In the rows, 128 means zero.
Each row of numbers stands for one object and depends on some of the facts below. Use the named rows to name the rest.

How the objects are related:
plabes	Δ	datra; lusam	Δ	mokom; lusam	Δ	gikleti; rutrul	Δ	dubetos
pibu	Δ	dredu; pibu	Δ	bagu; brafe	Δ	fiva; grano	Δ	dubetos
grife	Δ	droskesta; grife	Δ	fiva; grife	Δ	kipil; klistes	Δ	gotim
klistes	Δ	mokom; klistes	Δ	dubetos; natu	Δ	trupli; natu	Δ	noli
natu	Δ	dubetos; zute	Δ	trupli; zute	Δ	dubetos; pople	Δ	brafe
pople	Δ	dubetos; sefolen	Δ	lirepem; sefolen	Δ	rugru; staskul	Δ	dubetos
guske	Δ	trupli; guske	Δ	fiva; rosko	Δ	lirepem; rosko	Δ	dubetos
rosko	Δ	rugru; fiplan	Δ	mokom; fiplan	Δ	gubete; nadum	Δ	grokivo
nadum	Δ	dubetos; nadum	Δ	druplan; skeploplun	Δ	dubetos; treni	Δ	datra
treni	Δ	bilis; treni	Δ	rugru; klunam	Δ	veri; klunam	Δ	dubetos
kipil	Δ	dapek; kipil	Δ	fliklon; bilis	Δ	zuke; bilis	Δ	gafo
bilis	Δ	grife; grokivo	Δ	mokom; skosok	Δ	mokom; skosok	Δ	skosku
skosok	Δ	fliklon; dofum	Δ	felil; zuver	Δ	tokle; kleme	Δ	mufa
klilas	Δ	pudru; klilas	Δ	dubetos; gubete	Δ	brafe; gubete	Δ	zusik
flobror	Δ	dapek; flobror	Δ	rutrul; pezon	Δ	gotim; flunak	Δ	brafe
flunak	Δ	mokom; stanis	Δ	bratis; stanis	Δ	dubetos; stanis	Δ	druplan
veri	Δ	tokle; veri	Δ	zusik; roga	Δ	zuke; bratis	Δ	droskesta
bratis	Δ	dubetos; geli	Δ	grife; semel	Δ	zitam; semel	Δ	trutikin
semel	Δ	rugru; flosor	Δ	veri; flosor	Δ	zusik; flosor	Δ	bagu
popli	Δ	trupli; popli	Δ	mokom; trokor	Δ	dapek; trokor	Δ	plabes
rugru	Δ	trupli; miflar	Δ	noli; miflar	Δ	bagu; tokle	Δ	mokom
tokle	Δ	mufa; datra	Δ	mokom; datra	Δ	dubetos; gera	Δ	trupli
gera	Δ	noli; gera	Δ	dubetos; dapek	Δ	brafe; fiva	Δ	mokom
fiva	Δ	bagu; fiva	Δ	rugru; ruklo	Δ	datra; rabreflu	Δ	noli
rabreflu	Δ	mokom; rabreflu	Δ	zusik; rabreflu	Δ	datra; flota	Δ	dubetos
noli	Δ	trupli; noli	Δ	mokom; noli	Δ	dubetos; dredu	Δ	zuke
dredu	Δ	popli; klagon	Δ	rugru; dimir	Δ	popli; zudrer	Δ	trupli
zudrer	Δ	datra; plevurur	Δ	flosor; plevurur	Δ	gera; plevurur	Δ	mufa
skadri	Δ	kedrur; skadri	Δ	dubetos; kasum	Δ	trupli; gikleti	Δ	dubetos
gikleti	Δ	zusik; lovi	Δ	trupli; gripla	Δ	druplan; gruskor	Δ	trupli
pudru	Δ	trutikin; pudru	Δ	felil; ninam	Δ	trupli; ninam	Δ	brafe
neduk	Δ	klagon; droze	Δ	gafo; droze	Δ	stedodran; zitam	Δ	noli
zitam	Δ	mokom; zitam	Δ	rugru; nanon	Δ	zusik; foflo	Δ	zute
foflo	Δ	bagu; sidudru	Δ	gera; sidudru	Δ	dubetos; sidudru	Δ	bagu
stedodran	Δ	neduk; stedodran	Δ	mufa; plabaza	Δ	tokle; plabaza	Δ	felil
plabaza	Δ	datra; plabes	γ	419; dokle	γ	884; lusam	γ	884
rutrul	γ	884; kedrur	γ	884; gotim	γ	656; trutikin	γ	884
pibu	γ	656; brafe	γ	884; grano	γ	884; grife	γ	658
klistes	γ	419; natu	γ	658; zute	γ	656; pople	γ	342
droskesta	γ	884; biba	γ	342; mufa	γ	658; sefolen	γ	342
staskul	γ	419; guske	γ	584; rosko	γ	656; fiplan	γ	976
nadum	γ	658; skeploplun	γ	656; treni	γ	658; klunam	γ	419
kipil	γ	976; bilis	γ	656; grokivo	γ	976; skosok	γ	419
dofum	γ	656; zuver	γ	342; kleme	γ	658; lirepem	γ	884
klilas	γ	884; gubete	γ	976; flobror	γ	419; pezon	γ	584
flunak	γ	658; druplan	γ	884; stanis	γ	656; veri	γ	884
fliklon	γ	976; roga	γ	584; bratis	γ	976; geli	γ	342
semel	γ	342; flosor	γ	884; pubra	γ	584; zuke	γ	976
popli	γ	884; droklas	γ	658; trokor	γ	658; rugru	γ	342
miflar	γ	884; tokle	γ	584; gafo	γ	976; dubetos	γ	884
datra	γ	342; gera	γ	342; dapek	γ	658; fiva	γ	342
kune	γ	976; ruklo	γ	884; rabreflu	γ	584; flota	γ	342
noli	γ	419; dredu	γ	976; klagon	γ	419; bagu	γ	419
dimir	γ	656; zudrer	γ	658; plevurur	γ	656; skadri	γ	884
kasum	γ	884; gikleti	γ	584; lovi	γ	419; gripla	γ	884
gruskor	γ	342; pudru	γ	976; felil	γ	656; ninam	γ	976
mokom	γ	584; neduk	γ	419; droze	γ	884; leskon	γ	656
zusik	γ	342; zitam	γ	419; nanon	γ	658; foflo	γ	884
sidudru	γ	884; trupli	γ	658; klafin	γ	419; stedodran	γ	584
plabaza	γ	976; skosku	γ	976

Known rows:
[119 115 169  92 106 109 114 121 115 145 110 144 105 144 126 120 125 156
 121 108  72 124 122 169 161 123 127 162  98  86 153 118 138 114 118 121
 106 156 136 104 121 127  62 124  88 138 106  72] : foflo
[ 69 134 105 145 144 158 174 121 141 186 165 110 138 100  80 140 159  88
 138 121 130 170 165 107 110 142 109 124 146 150 102 137 165 156 136 154
 128  90 108 136 118 110 181 165 148  93 138 145] : klunam
[136 114 159 102 108 134 106 122 144 159  95 131 112 144 107 142 133 164
 134 169  72 122 123 181 161 146 150 158  98 104 149 117 118  99 159 141
 107 150 171 116  98 119  71 141 114 156 106  73] : plabes
[ 86 141 107 150 153 161 177 149 157 123 177 108 133 166 138 116  70 143
 130 157 175 161 118  97 111 140 127  88 158 159 116 156 137 149 126 109
 168 143 115 133 139 133 163 105  99  87 121 158] : trokor
[188  89  86 136 152 112 106 126 111  80 157 111 169  55 134 104 116  88
 139  86 194 119 117  88  82 101  99 105 139 155 104 126 112 140 138 166
 149  89 114 134  83 147 168 104 173 100 143 194] : gotim
[ 65 148  90 160 152 109 168 142 129 109 148 114  85 173 158 120 149 117
 122 135 163 156 121  91  95 154 173  94 137 160 110 145  96 174 109 101
 121 101  94 139 180 139 179 107  86 102 127 169] : guske
[101  88  90 142 148  99 119 145 106  70 157 111  80 183 161 107 177  73
  78  99 145 150 111  88  48 120 152  91 130 164 146 130  89 185 100 104
 112  70 149 141 121 167 184  99 157 106 154 196] : trupli
[ 40 122 103 132 111  98  84 141 128 103  93 143  67 164 148 130 168 139
  98 164  70  60 121 167 160 161 191 111  92 137 162 119  74 136 106  98
 102 101 169 124 153 128 140 128  89 159  96  76] : rugru
[123 184 165 138 128 119  98 113 138  98  89 142 100 128 146 119 135 173
 130 183 116  48 131 183 162 148 146 136 112 120 146 111  97 104 116 112
 127 180 120 123 131 148  81 134  66 169 103  84] : fiva
[ 66 117  82 164 155 131 144 144 178 149 152 113 132  91 121 116 125 134
 142 159 168 122 131 101 143 162 156  98 129 160 113 146  94 142 156 138
 148  88 138 129 109 124 178 136 135  90 118 148] : sefolen
[163  96 141 108 104 132  89 137 137 153  96 172 151 168 142 143 120 178
 138 136  94 146 114 166 165 136 150 132 111  92 152 130 121 104 139  89
  99 167 146 130 142 106 101 116 130 171 135  72] : pudru
[188  81  83 128 152 111 108 128 115  87 165 112 166  56 130  99 106  84
 140  92 189 137 123  92  88 112 109  95 137 157 100 132 110 136 148 167
 144  84 134 132  88 143 166 105 170 102 142 189] : felil
[184  86 161  85 101 110  85 125 104  83 110 136 153 140 141 110 144 134
 129  90  94  78 116 140 147  80  94 153 103  80 157 112 130 101 121 128
 108 121 161 110  79 149  63 102 166 152 135 101] : trutikin
[115 191 130 165 160 164 185 144 141  85 143 107 105 172 143 122  62 141
 120 169 196 144 122 101  82 134 118 109 177 163 117 137 138 117 116 134
 193 169  93 135 161 154 155 128  82  93 119 185] : flunak
[164  84  96 127 146 127 111 125 114  93 180 107 143 102 134 100 132 107
 133  90 170 135 127  92  62  85  87 128 140 147 136 125 129 135 145 162
 165  71 121 137  80 153 163 101 173  92 167 194] : druplan
[190  82  87 153 143 133  98 117 116  90 161 117 160 146 146 115 144 115
 147  93 201 153 121  84  95  92 106 121 172 152 131 132 111 131 135 124
 162  83 113 139  81 139 184 100 183 124 199 191] : skosku
[161 117 176  97 114 137 140 155 120 115  96 143 141 182 136 130  96 152
 121 170  82 162 103 171 162 133 133 102 114 112 140 124 139 102 117 104
 106 186 172 115 129 121  64 110 106 148 106  76] : kleme
[139 107 103 124 157 152 184 151 122 157 159 115 134 176 115 125  78  84
 131 139 153 174 109 102 106 131 132 104 174 159 106 159 152 158 123 133
 154 144 117 134 139 136 164 103  81  96 127 177] : nanon
[114 110  84 149 154 135 177 127 147 167 133 112 129 101 100 127 121  97
 143 154 159 164 131 108 146 157 150 117 154 165 107 146 111 138 157 165
 154  92 131 135 107 127 181 141 101 102 122 165] : zuver
[103 102 142  98 117 124  86 136 153 158 101 147 124 132 116 123 135 168
 137 167  78  88 118 185 165 150 144 133 101  90 154 126 116 108 155 114
 106 138 172 103  90 120  87 122 111 131 112  69] : neduk

Rows to name:
No name comes twice in this set of rows, the named rows included.
[127 124 170 119 118 135 106 154 140 102 100 141 125 179 137 130 103 172
 115 181  86 139 108 166 160 142 151  99  99 107 146 120 117 108 132  98
 103 191 177 116 130 119  68 106 121 138  93  66] => treni

The same objects again, as new rows of numbers:
Some rows with their names:
[138 128 116 148 125 121 139 152 111 145  95 128 127 121 118 130 120 123
 112 111 112 151 106 134 149 113 125 128 173 112 107 111 133 166 116 108] : bratis
[129 122 156 118 125 142 123 161 107 131  99 101 128 120 154 135 116 110
 141 128 102 133 156 120 111 188 123 109 145 123 114 105 113 104 137 159] : skosok
[128 126 107 114 125 122 117 117 132 137 138 141 119 132 173 125 153 153
 117 121 138 137 116 120 121 125 128 116 101 116 121 116 117 149 128 162] : noli
[123 122 136 117 111 119 124 143 107 138  95 107 132 128 168 125 126 152
 139 115  99 133 147 132 129 174 138 118 117 136 112 103 117 111 129 116] : klistes
[125 125 106 110 124 113 123 113 105 126 161 126 122 154 123 115 151 123
 135 122 165 137 105 132 166 119 139 113 149 129 112 109 117 119 133 109] : rutrul
[124 128 101 131 126 127 131  96 131 129 168 151 123 118 157 123 118 140
 128 129 131 134 115 123 112 119 123 111  99 147 121 147 117 140 129 152] : neduk
[131 117 138 142 125 124 121 163 144 131  98 100 127 121 105 128 118 114
 134 151 118 123 132 130 137 107 126 118 141 120 116 126 143  96 118 104] : pezon
[133 132 132 113 131 137 123 156 111 121 108 133 125 134 150 125 119 141
 105 145 103 115 138 128 122 167 123 111 117 164 123 128 113  96 128 120] : trokor
[125 126 156 109 129 185 135 112 150 118 165 155 128 121 112 146 127 147
 103 148 105 132 157 123 116 131 119 112  99 133 124 140 110  97 128 108] : kleme
[117 121 167 117 127 120 133 128 153 122 100 109 125 124 114 137 123 127
 130 134 101 105 182 128 125 109 122 126 105 111 121 136 164 115 125 123] : zuver
[118 129 124 105 128 124 122 118 132 128 159 138 130 150 120 121 123 105
 133 131 132 121 118 120 113 113 121 115 148 114 160 143 124 116 138 178] : brafe
[127 124 176 117 126 136 139 110 127 124 112 118 136 112 131 148 148 164
 152 111 104 152 164 123 130 165 128 126 100 124 103 106 116 136 117 113] : plevurur
[124 166 113 112 133 122 128 111 169 130 169 178 118 134 156 110 143 117
 102 108 144 158  91 121 116 110 121 109 113 110 116 140 108 166 122 172] : bagu
[180 123 116 133 123 122 179 141 111 124  94  94 147 111 112 133 128 131
 130 107 186 104 164 134 119 111 125 163 105 114 125 139 115 186 124 136] : pudru
[131 121 128 117 129 117 117 113 120 129 120 128 127 115 172 116 122 153
 123 109 115 121 153 137 122 155 120 117  96 153 107 111 124 132 126 161] : zitam
[107 160 128 115 135 122 131 143 208 112 156 139 123 120 115 125 165 110
 112 127 145 150  92 128 124 109 115 106 124 101 139 157 135 141 124 143] : zusik
[137 126 105 154 122 121 125 118 127 127 150 141 124 120 179 129 123 144
 140 120 105 126 143 122 119 152 126 116  95 177 119 125 117 137 125 153] : lovi
[121 118 115 116 119 166 119 114 121 116 143 138 133 125 112 128 112  96
 156 177 174 130  87 119 118 111 132 123 163 111 123 112 119 102 166 112] : dokle
[130 119 144 121 127 126 151 114 160 119 159 136 130 110 118 137 113 139
 138 141 105 113 159 126 117 109 123 132 103 110 136 170 133 135 120 114] : stedodran
[119 131 110 115 148 109 141 113 129 116 120 185 134 125 120 133 119  89
 107 114 112 139  96 113 116 104 123 127 164 109 139 178 116 199 117 116] : zuke

Rows to name:
No name comes twice in this set of rows, the named rows included.
[124 129 107 111 127 210 124 133 139 122 143 162 125 119 105 119 114  94
 101 180 162 129  91 122 109 137 161 111 133 145 125 141 109  93 141 121] => droklas
[122 184 122 112 142 119 121 170 211 131 149 136 122 134 110 126 148 116
 104 125 161 119  98 115 119 105 112 103 143 104 198 190 134 158 127 172] => mokom
[122 130 129  98 142 190 122 116 184 121 194 181 129 118 108 119 151 123
 100 133 152 141 103 124 119 111 127 107  96 113 180 172 118 109 125 149] => mufa
[136 116 116 101 124 118 118 109 102 128  99 108 127 142 121 123 121 134
 136 135 177 106 148 154 121 111 148 177 123 160 124 100 114 120 132 114] => klilas
[177 140 104 109 125 163 164 116 131 142  98 123 133 120 107 124 148 125
  98 113 226 107  97 120 115 106 121 108 108 103 120 135 110 205 119 181] => felil
[130 210 101 111 140 113 120 124 182 124 231 178 120 149 139 116 157 129
 111 134 192 124 100 124 126 101 119 107 100 140 221 182 117 104 125 187] => trupli
[114 121 112 116 127 111 122 131 105 140 138 152 124 170 118 123 120  97
 102 128 162 124  89 124 135 112 119 109 189 102 154 118 119 128 134 123] => droskesta
[124 183  97 105 119 125 129 112 153 152 220 162 122 176 114 122 192 106
 106 118 243 146  90 128 152 100 122 117 154 106 182 129 119 173 126 141] => dubetos
[136 175 116 108 128 146 120 136 145 146 109 132 123 109 108 125 145 125
 122 111 160 152  91 123 137 109 123 109 148 116 123 108 115 158 128 140] => gotim

Now the same objects, written a new way:
Known rows:
[157 107 162 143  84 106 114 119 137 118 139 103  90 108 155 108 127 132
 182 138 132 157 150 132  64 132 195 134 111 168 110 163 122 146  97 119] : bratis
[136 143 128 114 124 107 122 110 119 144 147 162 112 117 122  89 126 150
 103 128 102  94 116 118 132 104 134 104 115 157 112 109 109 116 111 151] : dofum
[148 125 142  86 143 139 142 105  72 138 149 123 127 149 177 151 142 121
 123 189 132 100 104 142  72 127 135 117 149  89 112 152 140 140 131 112] : klistes
[144 166 105 135 133 106 161 121 142 131 159 164  74 125 153 115 157 127
 106 155 123  92 112 148 146  93 116 129 182  93 118  76 132 148 136 133] : neduk
[161 142 148 136  89  84 156 107 141 121 137 137 105 116 163 116 146 135
 109 148 111 104 105 112  55  94 159 131 158 151  97 101 115 153  90 121] : rosko
[136 103 126 135 147 113 121 146 161  93 124  93 123 138 127 162 142 101
 125 132 136 126 127 142 149 130 109 165 130 116 133  99 163 153 156 130] : miflar
[124 133 132 120 126 106 132 120 125 133 146 153 121 128 122  97 132 160
 108 130 111  93  91 112 115 119 133 102 114 146 119 111 112 120 115 139] : dimir
[142 134 129 113 127 137 119 130 142 102 112 153 132 111  95 124 134 134
 115 123 113 106 132 154 153 123 165 121 135  95 110 123  99  83 141 149] : zuver
[ 80 100 128 169 137 119 126 178 146 118 127 130 107 121  69 102 147 173
 141  88 155 153  90 124  91 186 138  70  73 162 121 142 147 121  97 141] : ninam
[165 121 201 167  84 155 152 123 112 106  69 110 136 107  88 125 177 131
 130 129 184 137 100 112  76 166 145 111 120  97 111 119 122 121  81 136] : gera
[ 89 158 102 166 150 133 169 164 160 138 106 147 148 151  84 119 156 133
 110 124 188 175  85 138 122 146  89  96 132 114 175 135 127 135 120 111] : guske
[133 119 118 145 149 127 110 138 155  54 110 119 114 177  62 199 178  95
 154 136  91 124 121 179 182  91 124 194 108 149 135 102 154 153 159 199] : flosor
[129 131 122 144 108 116 168 140 181 112 128 149 125  82 129 120 142 122
 118 109 134  95 143 121 134 121 155 133 175  79 100  86  96 116 124 124] : semel
[137 162 114 128 107 100 124 119 140 147 162 164  97 122 137  55 131 172
  94 128  97  99 111 125 135 100 140  94 138 146 110 111 110 124 114 125] : bilis
[106 165 132 104 125 140 130  95  94 161 147 161 121 127 144  97 100 168
 123 100  76  93 155  76 143  98 107 110 117 160 133 120  92 115 113 154] : felil
[104 150 154 117 150 181 112 136 100  77  91 172 156 145  54 183 149 152
 161  80  61 108 162 114 161  79 129 161 121 128 114 138  89  88 128 188] : zusik
[ 74 128 144 117 148 126 127 117 115 132 147 140 134 103 149 137  94 144
 168  61  98 119 194  80 119 134 128 125 106 168 131 132 109 113 113 160] : skosku
[ 89 179 102 128 149 163 140 115 120 155 106 162 162 148 138 141 109 118
 136 109 128 156 159 103 154 100  93 133 151 126 191 163  93 138 139 126] : pubra
[105 129 131 137 150 161 108 121 114 133 140 102 130 116 153 164  98 115
 152 102 104 132 178 101 177 132  68 149 111 137 143 112 153 143 144 119] : dokle
[122 129 107 121 116 135 117 120 126 160 107 132 177 131 121 127  90 120
 123  89 101 113 172  93 171 103 100 156 136 150 159 129  98 112 130 156] : mufa

Which object is each row?
No name comes twice in this set of rows, the named rows included.
[193 167 171 142  97 156 128  92  79 131 131 121  99 144 175 142 158 123
 147 203 135 135 113 138  68 108 144 143 166 115 109 158 149 167 101  96] => staskul
[150 113 129 116 154 132 100 123 148  56 117 121 110 179  55 192 170  96
 140 149  86 129 114 209 200  96 137 189  89 140 143 115 161 127 160 193] => veri
[116 122 157 171 113 160 146 152 118 116  84 138 132 105  60  99 166 153
 118  96 181 130  95 107 125 178 117  75 114  93 124  89 124 103  98 138] => gruskor
[142 121 122 151  98 133 130 122 139 161  81 116 141 127  77  72 123 123
  94 125 194 138 100 135 157 174 114  93  96 139 172 113 134  84 122 152] => zudrer
[170 151 126  82 136 140 123  73  89 173 163 145  49 125 147  49 122 129
  90 182 132 112 102 183 199 123 124  71 116 107 139 127 146  95 160 146] => plabes
[ 93  93  67 165 157 118  96 240 165 102 186 106 145 155 111 146 130 165
 142 146  98 178  92 156 142 149  99 108 125 123  79 158 191 168 146  42] => brafe
[149 120  91 130 101 114 113 132 155 146 110 128 150 136 103 113 109 117
 105 121 129 131 129 152 163 122 128 134 129 143 164 125 112 114 135 155] => kleme
[107 126 136 183 109 106 208 162 181  97  82 143 123  77  84  97 187 129
  86  84 199  96  94  97  98 174 112 104 162  73 125  28 136 125  98 140] => rugru
[174 120 206 146  87 171  90  83  81 127 122  60 130 139 200 179 115 103
 190 152 137 185 185  97  95 128 118 184 133 141 125 162 159 177 115  79] => dubetos
[128 132  61 164 101 103 108 183 182 151 151 131 156 113 115  78 100 149
 115 137 119 154 121 143 145 130 130 119 164 145 117 145 119 146 124  93] => grife
[135 166  94 145 129  78 212 128 193 120 152 151  90 111 179 117 167  97
  88 137 155  66 108 138 111  84 113 150 218  89 115  30 133 169 132 137] => klagon
[183 162 158 140 112 153 122  91  88 121 139 135  90 161 141 150 162 132
 137 196 124 116 105 151  96  96 137 149 155 107 116 147 137 149 116 122] => klunam
[113  79 108  79 167 114 108 135 129 112 132  83 153 135 147 172 121  85
 107 152 133 125 126 155 136 151 132 133 111 103 128 125 173 127 166 119] => lusam

Now the same objects, written a new way:
Some rows with their names:
[132 115 109 137 137 120 114 120 132 127 113 121 131 129 125 130 119 121
 122 109 149 144 134 141 116 129 116 132 129 145] : sefolen
[118 142 117 137 139 122 151 157 123  96 114 107 116 144 138 116 114 131
  97 126 155 142 158 140 127 145 119 122 141 116] : lirepem
[148 133 114 136 125 111 119 133 150 121  93 132 130 122 145 124 128 135
 116 121 163 140 148 128 127 133 109 115 138 125] : lusam
[101 120  99 123 140 127 124 135 130  83 129 100 133 153 123 133  95 137
 100 116 112 144 140 130 142 133 125 117 134 110] : mokom
[140 118  99 132 149 150  85 123 141 102 138 112 149  85 142 144  99 125
 121 108 139 157 139 129 134 153 113 126 122 145] : nadum
[148 139 120 149 135 123 136 122 103 143 109 142 148 143 118 138 135 117
 165 119 126 134 103 114 126 112 106 121 133 168] : dimir
[179 152 109 181 170 193  84 170 161  79 144  97 134  75 178 137 112 150
 108  89 192 153 128 115 164 203  91  82 120 166] : gripla
[115 115  91 123 137 124 118 117 139  98 127 107 138 142 125 139 101 133
 116 114 122 140 136 135 137 131 114 118 134 124] : pubra
[113 128 126 133 138 127 125 145 124 106 126 105 121 147 117 124 112 122
  97 113 132 151 142 132 117 137 137 135 130 127] : zusik
[137 149 109 139 124 117 134 153 118 123 132 135 141 138 125 110 132  99
 120 117 132 140 123 105 129 122 133 132 112 138] : gubete
[135 135 121 134 132 113 130 144 136 109  97 125 122 135 134 121 122 133
 105 128 150 142 153 122 132 140 118 114 140 119] : brafe
[107 106  51 109 157 134 134 106 133  85 132 116 132 184 119 100 100 122
 115  98 163 137 156 171 125 142 138 133 146 142] : stedodran
[135 146 109 149 139 120 163 152  78 130 125 135 156 148 116 124 121 110
 148 120 120 141 138 107 136 129  98 129 129 165] : dredu
[140 132 120 141 126 107 132 139 120 105 119 145 125 137 144 118 127 128
 123 129 143 145 131 111 134 128 129 109 128 107] : plabes
[133 136 101 152 106 115 143 133 112 147 139 139 134 121 147 118 134  94
 126 100 155 133 110 128 134 113 112 144 111 127] : plabaza
[ 84 142 138 167 105 134 178 140  78 132 158  94 110 142 159 133 119 103
 109  92 146 139  77 150 145 107 119 156 127  91] : felil
[147 133 101 139 134 128 131 119 127 127 123 133 132 151 127 113 137 101
 147 106 156 134  98 135 112 113 140 134 118 153] : plevurur
[137 140 125 139 132 111 125 148 143 103 102 122 121 130 139 124 123 135
 106 132 148 140 150 121 130 137 114 113 135 117] : rutrul
[126 102  95 120 138 125 107 105 117 115 120 126 151 114 127 134 101 123
 128 113 132 151 150 136 126 135 109 136 139 139] : treni
[131 138 116 138 134 116 139 146 131 107 103 121 125 131 139 125 119 133
 111 122 157 140 155 133 129 141 111 116 136 122] : dokle

Name these rows:
No name comes twice in this set of rows, the named rows included.
[115 145  86 129 156 135 177 164  74 102 146 131 143 188 107  88 119 100
 126 101 144 143 151 133 126 145 138 142 135 164] => gafo
[136 191 122 147 165  70 174 187 169  74 142  32 101 115 120 158  93 118
 123 208 120 110 180 166  46 117 125 120  91 113] => kedrur
[131 126  74 127 154 126 157 132 114  93 140 144 124 177 134  85 123 114
 129 101 186 139 156 157 108 145 150 126 138 131] => neduk
[142 130 131 130 117 104 112 136 127 106 104 166 124 141 135 106 135 130
 116 132 129 152 130  85 144 128 139 100 131 102] => skosok
[157 126 105 144 131 105 127 126 129 121 113 150 135 121 142 126 131 127
 149 129 155 139 132 122 121 122 115 107 125 126] => lovi
[155 147 115 152 135 131 122 130 140 128 125 122 135 125 132 134 137 105
 149 114 141 135  91 120 117 113 128 125 111 150] => skeploplun
[134 145 127 136 121 117 132 155 104 112 123 144 137 146 118 103 132 100
 110 125 116 145 124  83 141 130 137 125 118 135] => kipil
[124 102  81 139 159 117 150 111  64 127  98 125 182 159 102 167  86 157
 182 127 104 141 166 129 150 137  45 103 176 187] => roga
[156 162 111 146 147  80 137 153 175 108 117  79 116 102 133 153 112 121
 135 176 148 115 161 156  76 119 111 116 106 129] => skadri
[ 92 123 133 179  81 124 168 107  81 169 151 106 112 113 182 147 127  99
 127  74 167 130  60 159 155  92  89 163 129  90] => dofum
[108 144 117 164  98 120 167 148  92 142 158 112 127 121 158 127 124  95
 112  98 149 135 104 137 143 113 107 152 113 107] => pudru
[128 143 115 145 150 134 157 136  86 115 122 127 142 170 109 117 119 114
 150 114 132 140 115 122 126 129 124 127 141 168] => bilis

